Here is a tiny trained network, its code and every weight. The questions are about switching its units off for an input and a class, where a switched-off unit gives its printed mean instead of its output.

import numpy as np


def w(rows, s, z=0):
    codes = np.array(rows[::2]) - 128.0
    scale = np.full(codes.shape[1], s)
    scale[-1] = z or s
    return codes * scale


def f(y):
    return y / 2 * (1 + np.tanh(0.7978845608 * (y + 0.044715 * y**3)))


def log_softmax(a):
    a = a - a.max(-1, keepdims=True)
    return a - np.log(np.exp(a).sum(-1, keepdims=True))


def net(x, mask):
    res = np.array(x, float).reshape(1, 7) / 4 @ E
    y = f(res @ A[0][:, :-1].T + A[0][:, -1])
    res = res + np.where(mask, y, B[0][:, -1]) @ B[0][:, :-1]
    return log_softmax(res[-1] @ U[:, :-1].T + U[:, -1])


A, B = {}, {}
E = w([
[131,233,144,127,93,122,144,33,109,179,25],'x0',
[22,198,48,213,141,95,158,243,95,94,218],'x1',
[78,66,131,149,21,181,78,158,157,99,170],'x2',
[247,89,109,157,201,77,173,90,113,69,80],'x3',
[181,75,243,93,177,124,26,169,143,144,138],'x4',
[146,121,124,204,30,68,92,110,163,63,43],'x5',
[87,165,196,198,107,224,70,198,2,221,106],'x6',
],0.0071)
A[0] = w([
[206,84,124,122,155,56,127,105,178,55,108,133],'n1',
[185,92,127,100,169,121,109,102,164,115,100,178],'n2',
[149,160,156,179,108,149,75,156,97,158,92,158],'n3',
[99,174,186,155,105,151,95,154,86,169,72,113],'n4',
[135,155,30,139,167,64,228,98,113,86,124,198],'n5',
[208,62,218,83,155,159,96,79,127,156,107,158],'n6',
[100,140,147,103,222,137,109,206,102,162,235,148],'n7',
[68,83,117,151,104,161,96,255,113,110,245,254],'n8',
[94,209,91,121,112,173,168,105,86,166,112,185],'n9',
[163,165,187,152,112,142,76,121,100,152,51,203],'n10',
[73,109,107,128,24,153,91,124,178,105,135,143],'n11',
[85,151,146,108,134,158,97,172,112,175,151,194],'n12',
[109,118,106,163,75,132,121,138,121,76,125,23],'n13',
],0.0085,0.0026)
B[0] = w([
[212,115,105,130,156,74,93,155,189,66,111,189],'n1',
[190,104,130,97,168,128,134,116,157,102,123,168],'n2',
[87,119,180,172,140,109,105,127,64,155,103,170],'n3',
[73,161,172,176,141,60,109,143,76,159,104,177],'n4',
[182,184,37,192,136,133,194,112,145,100,106,197],'n5',
[175,28,138,43,189,193,105,96,113,175,90,198],'n6',
[96,180,122,79,254,135,170,193,137,130,200,205],'n7',
[94,60,124,200,100,234,91,213,135,66,209,248],'n8',
[87,176,114,160,117,175,182,97,106,207,117,177],'n9',
[137,138,184,118,154,71,86,131,61,158,58,183],'n10',
[72,127,160,116,34,130,77,78,189,133,142,175],'n11',
[70,156,147,133,152,94,111,160,136,124,162,180],'n12',
[132,101,121,151,74,134,132,102,144,133,104,147],'n13',
],0.0087,0.017)
U = w([
[192,147,80,149,147,1,143,134,190,20,108,114],'0',
[90,132,134,133,184,178,126,249,125,109,240,93],'1',
[132,204,59,168,135,168,225,67,102,158,96,50],'2',
[48,198,165,35,49,91,102,44,209,169,141,188],'3',
[99,164,197,150,151,58,96,135,36,179,62,220],'4',
[99,55,142,188,20,183,77,166,135,89,154,5],'5',
[195,35,152,6,179,159,111,79,131,143,83,207],'6',
],0.0084,0.002)

Each question gives the input, the list of numbers given to net, and the class t.
The units are the neurons (one row each of A and B). Each row of codes is followed by its name. A weight is (code - 128) times the scale printed after its matrix; where a second scale follows, it is the last column's (A, B and U).
mask holds one flag per neuron, in row order. A switched-off neuron (its flag False) gives its mean, the last column of its row in B, instead of its output. The means were averaged over made-up inputs and are rounded, as every weight is.
A unit's drop is (log p(t) with every unit on - log p(t) with that unit switched off) / (log p(t) with every unit on - log p(t) with every unit switched off).
The circuit of an input: a set's keep is (log p(t) with only the set's units on - log p(t) with every unit switched off) / (log p(t) with every unit on - log p(t) with every unit switched off). Starting from the 12 units with the biggest drops (on a tie, the unit counted first), units are removed one at a time, each time the one whose removal leaves the highest keep (on an exact tie, the one counted first), for as long as the keep stays at least 0.8.
circuit, biggest first: the units of the circuit, biggest drop first
top k neurons: the k neurons with the biggest drops, biggest first
drop when u is switched off: that unit's drop, to one decimal
input [0,-1,-6,4,2,4,3], class 6: circuit, biggest first	(n6, n12)
input [4,-1,6,-1,-7,-6,3], class 2: circuit, biggest first	(n9)
input [0,2,1,5,2,-8,-4], class 0: circuit, biggest first	(n8, n5)
input [-3,-2,4,-4,-3,7,-7], class 0: top 2 neurons	(n8, n1)
input [-1,2,-1,8,2,-2,8], class 4: circuit, biggest first	(n8, n10)
input [5,-1,1,-4,8,1,-2], class 6: top 2 neurons	(n6, n9)
input [-6,6,-1,8,5,-5,-8], class 0: top 2 neurons	(n1, n5)
input [-4,-7,-5,5,-6,-2,-4], class 0: top 2 neurons	(n5, n1)
input [-1,5,-6,-2,-3,3,7], class 4: top 3 neurons	(n4, n3, n9)
input [4,-8,8,5,-6,6,4], class 4: top 2 neurons	(n10, n8)
input [-7,3,-1,6,-2,-1,-2], class 0: top 2 neurons	(n5, n1)
input [1,1,6,0,-7,2,-5], class 0: top 3 neurons	(n8, n5, n6)
input [-1,-4,-2,0,-8,-3,7], class 4: drop when n5 is switched off	0.2
input [-1,2,-2,-7,4,7,-4], class 5: top neuron	(n7)
input [0,1,-2,4,-4,-2,-4], class 0: drop when n1 is switched off	0.1
input [-7,-7,5,-3,-2,5,-5], class 6: drop when n8 is switched off	0.9
